In the rows, zero is written as 128.
Here are made-up nodes, facts about them, and rows of numbers that follow some of those facts. Name the node behind each unnamed row.

Some facts about the nodes:
τ: hangs directly under; Θ: uses
(fluple, τ, dozastor); (vafles, τ, boflu); (stukal, τ, traklam); (fluzor, τ, pidruk)
(vebre, τ, plugem); (togi, τ, skubom); (stofler, τ, klifli); (deka, τ, drafli)
(kluflibrul, τ, traklam); (traklam, τ, grubris); (raso, τ, plugem); (fiti, τ, traklam)
(ristu, τ, katrum); (kloskupel, τ, tete); (ketem, τ, rabam); (gabo, τ, flevis)
(dritus, τ, grobrado); (tivoruk, τ, bedir); (taski, τ, rabam); (banim, τ, vapla)
(nimivus, τ, grobrado); (skubom, τ, boflu); (sisarel, τ, klifli); (klorer, τ, taski)
(kena, τ, voklok); (flufuvon, τ, klifli); (stise, τ, pidruk); (drefel, τ, plugem)
(nufisku, τ, plugem); (zuvozer, τ, skubom); (trafligris, τ, rele); (daske, τ, rabam)
(dagar, τ, tete); (nabin, τ, dozastor); (loplo, τ, grobrado); (vibru, τ, klifli)
(trufem, τ, vafles); (grufam, τ, noskir); (plegrin, τ, fluzor); (plugem, τ, katrum)
(pelore, τ, plegrim); (letras, τ, klifli); (rubruze, τ, brivek); (trenur, τ, skostuplo)
(fabros, τ, loplo); (stedre, τ, pidruk); (bedir, τ, boflu); (runem, τ, rudis)
(trivom, τ, plugem); (seto, τ, tete); (flevis, τ, grobrado); (klifli, τ, rabam)
(gitri, τ, brivek); (brekos, τ, fador); (ribros, τ, vafles); (plonos, τ, vafles)
(voklok, τ, grobrado); (noskir, τ, drafli); (funitok, τ, vapla); (tete, τ, grubris)
(plegrim, τ, boflu); (nofar, τ, vepir); (vovok, τ, loplo); (fluzul, τ, ketem)
(lifakis, τ, tete); (dimem, τ, loplo); (gobra, τ, klifli); (stega, τ, drafli)
(rudis, τ, grobrado); (pupor, τ, bedir); (dobam, τ, katrum); (skostuplo, τ, vepir)
(rigri, τ, boflu); (nezur, τ, voklok); (limim, τ, drafli); (niklil, τ, drafli)
(ristudrer, τ, dobam); (letor, τ, skostuplo); (stemok, τ, vafles); (nepim, τ, tete)
(fleskur, τ, plegrim); (triskek, τ, vapla); (sesitro, τ, tete); (pegan, τ, grubris)
(dozastor, τ, grubris); (neketan, τ, pegan); (tila, τ, skubom); (fliklegir, τ, tete)
(stugis, τ, ketem); (vamo, τ, tete); (brivek, τ, boflu); (klone, τ, skisak)
(brobros, τ, ketem); (skibrum, τ, dobam); (bragrem, τ, grubris); (debol, τ, zive)
(rele, τ, fador); (tremabe, τ, brivek); (kuvun, τ, vepir); (lizan, τ, brivek)
(stebe, τ, vepir); (naskas, τ, fluzor); (teskol, τ, stedre); (pafos, τ, rele)
(revuk, τ, traklam); (stofli, τ, pidruk); (laludrus, τ, limim); (skisak, τ, vepir)
(tedrido, τ, nimivus); (zive, τ, fador); (stutril, τ, limim); (truzan, τ, drafli)
(skudon, τ, grubris); (kotrim, τ, rudis); (traro, τ, grubris); (stufal, τ, limim)
(sefubror, τ, rudis); (groles, τ, plegrim); (vapla, τ, katrum); (plafor, τ, bedir)
(klasu, τ, fador); (genu, τ, taski); (gedran, τ, rele); (flitun, τ, loplo)
(plostol, τ, bedir); (pliva, τ, flevis); (stukal, Θ, flevis); (fluzor, Θ, dozastor)
(fluzor, Θ, genu); (grobrado, Θ, vafles); (grobrado, Θ, ristudrer); (vebre, Θ, trenur)
(stofler, Θ, gobra); (kluflibrul, Θ, stemok); (kluflibrul, Θ, sisarel); (kluflibrul, Θ, genu)
(ristu, Θ, fador); (ristu, Θ, dimem); (kloskupel, Θ, niklil); (kloskupel, Θ, voklok)
(kloskupel, Θ, vibru); (kloskupel, Θ, grubris); (gabo, Θ, flufuvon); (gabo, Θ, rubruze)
(dritus, Θ, stugis); (banim, Θ, triskek); (drefel, Θ, laludrus); (drefel, Θ, ristudrer)
(drafli, Θ, grufam); (nabin, Θ, rabam); (nabin, Θ, skubom); (loplo, Θ, noskir)
(loplo, Θ, vibru); (loplo, Θ, genu); (plegrin, Θ, zive); (plegrin, Θ, klifli)
(plegrin, Θ, stugis); (pelore, Θ, noskir); (fabros, Θ, vovok); (fabros, Θ, pliva)
(runem, Θ, taski); (runem, Θ, fleskur); (seto, Θ, flitun); (seto, Θ, rudis)
(ribros, Θ, lifakis); (ribros, Θ, rigri); (tete, Θ, voklok); (plegrim, Θ, gobra)
(nofar, Θ, rabam); (nofar, Θ, revuk); (stega, Θ, dagar); (dobam, Θ, vovok)
(dobam, Θ, vibru); (dobam, Θ, nufisku); (nezur, Θ, trafligris); (nezur, Θ, flitun)
(limim, Θ, letor); (pegan, Θ, togi); (pegan, Θ, sesitro); (fliklegir, Θ, tila)
(fliklegir, Θ, zuvozer); (vamo, Θ, dagar); (vamo, Θ, raso); (vamo, Θ, grufam)
(vamo, Θ, pupor); (brivek, Θ, taski); (brivek, Θ, triskek); (tremabe, Θ, flevis)
(tremabe, Θ, bragrem); (kuvun, Θ, tila); (kuvun, Θ, brekos); (kuvun, Θ, taski)
(lizan, Θ, pafos); (lizan, Θ, stedre); (lizan, Θ, brobros); (lizan, Θ, plostol)
(stebe, Θ, kotrim); (stofli, Θ, flitun); (stutril, Θ, trufem); (stutril, Θ, plafor)
(truzan, Θ, neketan); (truzan, Θ, trivom); (traro, Θ, kotrim); (gedran, Θ, rudis)

Some nodes and their rows:
[111  76 144 149 158 138 174 151 102 153 149 139 166  91 140 148 114 113
 112 179  71 100 118 124  88 120 108 128 105 124 126 159 108 157 136 142
  84 153 178 153 130]: plegrim
[121 200  59 129 165  73 149 145  80 104 161  88  66  86  84 147 120  77
 114  73 204 142 183 187 118 252 168  44 114 134 110 149 112 116 132 110
 161 188  89 113 150]: rubruze
[161 122 147 162 108 113 120 144 137 114 109 147 162 124 120 129 107  83
  92 195  99 123 106 109 107 124  59 143 105  82 147 104 128 148 149 124
 113 112 132 125  62]: drefel
[157  74  94 135 169 126 130 122 111 171 162 130 133 180 167 137 171 143
 152  47 138 134 119 114 134 142 132 138 109 118 109 143 167 162 131 159
 130 108 163 134  95]: gobra
[124 139 146 100 138 153 123 113 134 141 142 150 138 119 135 110 139 111
 137 166 148 105 145 143 120 110 129 143 135 139 119 134 134 128 144 121
 133 130 124 139 164]: traklam
[162  92 120 118 113 106 117 127 127 127 111 123 125 143 132 129 143 134
 165  86 119 120 134 137 125 139 120 146 104 118 156 150 148 154 117 130
 133 122 132 123 114]: letras
[130 127 163 102 107 152 129 125 133 123 118 154 149 106 120 107 134  92
 136 208 130  87 157 152 102  89 118 156 121 133 146 141 130 136 140 110
 123 143 126 154 162]: tete
[112  68 137 125  96 133 172 131 124  88 118 131 131 108 107 131 129 107
 129 142 111 126 157 112 127  78 142 150 117 130 162 138 115 130 113 102
  93 146 158 151 117]: nofar
[131 134 147 104 105  97 128 119 123  88 120 131 121  44  88 134 122  81
 138 179 126 107 161 155 123 142 110 132 102 120 179 146  87 137 114 103
 113 135 118 127 163]: limim
[178 154 158 101  77 115  72 121 195 125  33 161 143 106 121  98  70 178
 131 182  50 110  63 141 113 130  72 140 126 128 156 107 116 113 100 124
 145  85 110 108 139]: stutril
[149 115 112 115 132 112 110 121 127 137 131 108 112 174 146 131 151 155
 170  48 147 137 131 128 141 152 132 140 127 125 131 144 154 149 124 134
 150 121 113 107 116]: vibru
[116 115 121 130 197 145 135 108 112 174 197 135 140 130 165 142 159 128
 126 101 151 135 116 104 147 133 128 128 133 126  87 129 127 144 147 153
 118 107 159 126 137]: stedre
[122 144 119 132 140 130 120 123 129 134 142 115 116 158 141 129 134 143
 129  88 156 146 125 118 146 139 137 123 145 129 108 118 139 120 135 130
 144 124 114 110 119]: niklil
[ 77 165 164 185  86 133  97 154 102 121 128  62 123 199 142 149 163 158
 144 124 146 154 132 107 157  95 155 144 171 124 143 116 140 118 142 161
 141 142  69 121 114]: kotrim
[113 112  90 155 187 143 164 148 106 170 166 124 132 156 156 143 118 149
 104  84 122 138 107 121 113 156 148  94 134 138  69 135 141 131 139 148
 125 149 165 134 109]: plostol
[133 176 109 150 165 120 112 156 119 170 134 111 130 157 152 137 102 158
 110 110 121 129  93 145 108 195 118  87 139 129  83 129 141 126 142 152
 158 146 107 106 121]: togi
[123 132 148 121 139 124 131 111 136 114 153 137 137 104 128 137 119 107
 114 144 137 137 127 102 145 123  90 142 131 109 127 114 103 136 141 108
 118 110 125  98 118]: vapla
[136 177  87 150  96  58 118 138  75  75 116 102  79  34  41 143 161  28
 120 160 171 129 194 188 134 191 160  73  76 108 196 137  96 117 108 136
 123 151 104 172 148]: gabo

Name these rows:
No name comes twice in this set of rows, the named rows included.
[131 110  97 144 179 142 135 122 113 163 172 136 134 158 154 137 153 127
 113  86 148 147 115 107 141 135 138 118 125 123  89 118 147 137 142 151
 124 110 159 135 104]  pafos
[133 166 101 110 136 105 117 114 125 110 136 116  94 115 109 128 130 118
 130  87 173 144 146 145 147 168 146 104 132 134 124 126 123 113 123 114
 149 127 102 109 141]  letor
[117 114 169 120 110 124 130 128 124 116 126 131 144  85 119 138 126 109
 142 183 106 106 140 131 122 112 100 155 116 117 163 143 100 144 127 121
 107 131 125 128 148]  fluzor
[121 110 143 144 101 119 158 167 120 108  94 118 137 110 113 138  87 124
 119 168  78 109 132 142  88 131 119 121 115 129 150 151 116 133 119 113
 112 173 132 138 121]  pelore
[146 157 122 156 157 127 104 130 136 149 151 131 142 169 151 134 124 125
  99 118 147 147  94 101 137 151  88 125 140  98  92  96 146 135 158 139
 145 101 114  99  77]  ristudrer
[110 117 108 103 141 170 157 111 132 127 153 138 115 172 136 105 150 133
 127  86 182 137 162 118 139  85 183 134 155 155  93 122 159 109 137 104
 137 142 140 141 135]  revuk
[ 84  94 117 135 151 158 180 138 125 134 154 109 123 174 151 138 114 175
 121  65 127 153 125  98 135 104 169 122 162 156  86 135 134 115 125 117
 121 156 151 118 119]  rigri
[138 114  93  70 151 169 143  86 174 137 123 177 113 139 136  87 121 166
 118  79 146 138 116 120 144  93 173 119 149 172  81 108 145  89 108 104
 140  98 167 138 151]  neketan
[122  78 135 107  94 157 170 127 132  96 112 152 134 125 105 107 136  96
 127 166 131 108 172 131 110  61 157 155 119 141 150 137 140 123 127  93
 104 153 157 172 129]  nabin
[105 139 144 142 127 126 108 117 116 135 137 117 127  96 124 142 153 132
 133 150 118 134 123 123 152 115 139 129 129 130 141 124 102 122 117 159
 113 107 128 140 155]  nimivus

The same nodes again, as new rows of numbers:
Named rows:
[132 134 125 130 123 104 116 118 138 117 148 125 138 139 142 127 134 136
 124 141 127 136 129 130 129 124 134 135 137 144 134 126 129 122 138 129
 128]: klone
[141 175 116 143 101 159  66  36 113  89 115  86  98 142 109 114 131 183
 135 153 129 146  67 128  98 168 129 178  93 159  82 107 141 193 108  60
 163]: vamo
[187 199 101 125 119 105 137 150 121 121 181 150 113  73  90 167 133 110
 158 157  76 116 104 148 126 106 147 187 107 171 150 104  86 163  93 152
 138]: kuvun
[134 135 133 130 132 128 133 136 149 167 129 140 129 163 170 125 105 124
 119 153 152 140 149 158 135 125 126 115 148 122 136 132 101 120 140 129
 138]: niklil
[115 115 140 130 145 170 126 137 115 115 114 141 127 130 134 115 137 131
 130 105 117 105 138 126 118 133 131 120 120 123 111 126 112 126 127 139
 133]: rele
[147 196 122 171 116 149  90  73 140 111 115 101 147 170 140  82 126 169
 137 138 110 170  98 131  92 161 130 110 156 140 112 103 187 124  91 108
 169]: grufam
[102 114 140 124 141 164 135 144 117 119 109 132 139 134 135 101 138 128
 128  96 118 112 154 117 121 129 130  94 134 112 117 132 137 110 126 143
 125]: stedre
[116 108 138 129 143 168 114 128 110 109 118 143 123 122 136 123 145 138
 131 113 123  98 134 130 119 133 130 138 110 134 104 127  96 132 137 129
 129]: limim
[106 105 128 123 124  88 129 137 142 116 149 119 151 141 145 130 141 124
 112 126 132 130 155 109 143 115 132 114 150 132 144 144 148  91 147 139
 103]: trafligris
[117 116 142 128 141 170 123 137 115 115 114 139 125 127 134 114 139 135
 130 107 121 105 143 127 119 131 132 119 120 126 110 126 115 126 129 136
 131]: skostuplo
[136 123 138 125 146 181 129 140 114 114 120 135 134 116 120 119 148 127
 122 105 136 111 136 131 108 132 119 107 124 128 110 139 104 143 131 135
 133]: nimivus
[129 141 105 129 124 119 125 134 129 134 137 111 135 119 144 135 128 128
 139 144 122 125 116 126 136 131 125 127 134 140 129 127 132 129 119 123
 115]: teskol
[174 211 106 132 120 109 158 166 132 142 164 134 134  93  97 140 117 104
 152 138  69 135 132 141 124 105 145 124 141 147 161 105 140 129  75 167
 144]: brekos
[135 152 133 156 135 208  80  79 108  93  97 124 121 140 133  95 144 172
 146 121 113 117  90 133  91 171 130 144 108 138  78 106 127 154 112 101
 160]: drafli
[139 185 135 145 107 148 109  72 119 118  98  90 136 151 113  92 119 163
 153 142 117 176  92 131 106 168 134 119 141 121 104 106 204 149 101  96
 170]: pupor
[132 128 140 129 147 177 141 151 118 122 118 128 152 124 123 103 145 117
 117  94 132 119 147 126 104 129 115  73 145 113 118 142 132 129 120 144
 132]: flevis
[133 116 141 104 126 123 139 122 124 158 115 134 108 137 143 147 108 124
 136 162 162 138 129 152 150 134 131 149 114 123 120 135 100 156 158 109
 133]: pelore
[139 145 103 127 127 126 128 135 128 133 140 107 143 112 141 141 134 123
 134 144 132 125 114 127 130 132 119 121 136 142 132 135 124 137 121 120
 115]: kena

Which node is each row?
No name comes twice in this set of rows, the named rows included.
[108 112 135 120 113  87 163 163 125 137 132 101 156 122 123 135 136 111
 105 113 152 145 165  96 137 115 121  76 155 117 148 160 179 108 147 132
  97]  flitun
[ 90  81 123  96 107  87 124 118 119 103 144 102 110 120 116 154 141 124
 105 129 150 112 145  98 154 113 130 153 101 139 127 155 122 139 164 101
  93]  seto
[162 191 129 151 113  88 144 156 138 131 170 150 145 116 109 123 118 122
 137 133  70 141 155 145 121 102 148 127 159 148 158 109 144 100  89 170
 153]  triskek
[150 141 133 127 136 130 143 140 151 168 134 134 140 160 161 122 113 119
 110 147 161 148 145 155 126 126 118  93 158 124 140 145 106 129 135 134
 139]  vovok
[149 120 122 143 136 125 140 141 147 161 120 136 133 129 131 129 113 114
 115 129 157 142 118 144 124 129 104 110 144 112 141 138 116 122 125 129
 129]  pliva
[128 133 144 109 123 118 155 135 128 168 112 126 124 145 139 130 101 117
 135 146 153 156 142 145 145 126 134 111 138 100 132 136 137 134 138 121
 138]  stemok
[166 152 108 123 120  98 128 117 139 112 167 143 101  89  68 152 123 115
 127 129  95 122 104 141 125 103 131 175 102 151 151 109  93 148  96 144
 146]  fliklegir
[140 148 133 128 134 130 150 141 159 185 122 141 128 181 181 121  97 118
 113 146 160 147 156 151 134 122 130  93 153 110 146 126 112 111 136 139
 135]  genu
[127 113 127 101 119 135 120 108 127 158 123 126  79 142 146 154 102 130
 114 167 181 118 132 158 147 127 126 169  88 130 112 142  54 174 156  88
 130]  kloskupel
[153 152 112 173 124 145  81  68 131 109 114 117 123 129 116 116 131 167
 140 142 123 146  59 131  97 166 115 164 119 138 107 104 144 147 104  92
 150]  stega
[142 151 132 128 135 139 154 146 163 197 116 146 123 192 187 124  91 112
 112 152 166 147 159 153 132 126 134  90 148 106 150 125 105 116 141 142
 136]  vibru
[138 126 128 126 116 112 129 125 113 120 140 113 129 106 112 152 141 131
 118 140 151 135 121 116 126 131 121 142 122 145 125 146 132 156 148 109
 117]  dritus
[121 139 132 127 146 172 147 144 128 131 103 144 126 156 144 120 138 119
 123  95 123 115 143  98 111 135 147  97 119 112 136 110 151 111 130 158
 117]  klifli

